Here is a tiny trained network, its code and every weight. The questions are about switching its units off for an input and a class, where a switched-off unit gives its printed mean instead of its output.

import numpy as np


def w(rows, s, z=0):
    codes = np.array(rows[::2]) - 128.0
    scale = np.full(codes.shape[1], s)
    scale[-1] = z or s
    return codes * scale


def f(y):
    return y / 2 * (1 + np.tanh(0.7978845608 * (y + 0.044715 * y**3)))


def log_softmax(a):
    a = a - a.max(-1, keepdims=True)
    return a - np.log(np.exp(a).sum(-1, keepdims=True))


def net(x, mask):
    res = np.array(x, float).reshape(1, 5) / 4 @ E
    y = f(res @ A[0][:, :-1].T + A[0][:, -1])
    res = res + np.where(mask, y, B[0][:, -1]) @ B[0][:, :-1]
    return log_softmax(res[-1] @ U[:, :-1].T + U[:, -1])


A, B = {}, {}
E = w([
[88,165,9,182,120],'x0',
[86,97,117,147,255],'x1',
[108,64,185,186,87],'x2',
[12,218,143,85,128],'x3',
[129,216,124,165,154],'x4',
],0.0073)
A[0] = w([
[147,142,75,143,56,214],'neuron 1',
[139,90,149,113,183,180],'neuron 2',
[194,207,176,178,73,94],'neuron 3',
[144,136,149,139,123,2],'neuron 4',
[145,110,252,82,113,157],'neuron 5',
[177,183,118,134,165,24],'neuron 6',
[106,237,141,91,187,119],'neuron 7',
],0.017,0.0045)
B[0] = w([
[52,105,137,174,132,237],'neuron 1',
[114,18,133,99,157,194],'neuron 2',
[177,53,118,108,175,209],'neuron 3',
[252,219,157,147,112,118],'neuron 4',
[126,117,102,190,124,255],'neuron 5',
[53,158,143,103,111,154],'neuron 6',
[29,177,121,133,95,251],'neuron 7',
],0.023,0.0096)
U = w([
[80,149,132,82,12,187],'0',
[157,34,78,237,142,239],'1',
[235,150,157,44,64,2],'2',
[255,45,142,3,160,62],'3',
],0.0074,0.0038)

Each question gives the input, the list of numbers given to net, and the class t.
The units are the neurons (one row each of A and B). Each row of codes is followed by its name. A weight is (code - 128) times the scale printed after its matrix; where a second scale follows, it is the last column's (A, B and U).
mask holds one flag per neuron, in row order. A switched-off neuron (its flag False) gives its mean, the last column of its row in B, instead of its output. The means were averaged over made-up inputs and are rounded, as every weight is.
A unit's drop is (log p(t) with every unit on - log p(t) with that unit switched off) / (log p(t) with every unit on - log p(t) with every unit switched off).
The circuit of an input: a set's keep is (log p(t) with only the set's units on - log p(t) with every unit switched off) / (log p(t) with every unit on - log p(t) with every unit switched off). Starting from all 7 units, units are removed one at a time, each time the one whose removal leaves the highest keep (on an exact tie, the one counted first), for as long as the keep stays at least 0.8.
units of the circuit, in order: the units of the circuit, biggest drop first
k most important neurons: the k neurons with the biggest drops, biggest first
drop of u: that unit's drop, to one decimal
input [0,-8,0,3,7], class 1: units of the circuit, in order => (neuron 3)
input [-1,-1,-3,-5,3], class 3: units of the circuit, in order => (neuron 5; neuron 7)
input [-1,7,-3,-6,2], class 3: units of the circuit, in order => (neuron 5; neuron 1)
input [1,3,1,6,-7], class 0: 3 most important neurons => (neuron 3; neuron 5; neuron 1)
input [0,8,8,4,6], class 0: units of the circuit, in order => (neuron 5; neuron 3)
input [0,6,-6,1,-8], class 3: 2 most important neurons => (neuron 5; neuron 1)
input [-2,-7,2,8,-8], class 1: 2 most important neurons => (neuron 5; neuron 7)
input [-3,6,3,2,8], class 0: drop of neuron 7 => 0.1
input [-3,8,-5,-3,3], class 0: drop of neuron 3 => 0.2
input [1,-4,-6,-1,5], class 0: drop of neuron 6 => 0.1
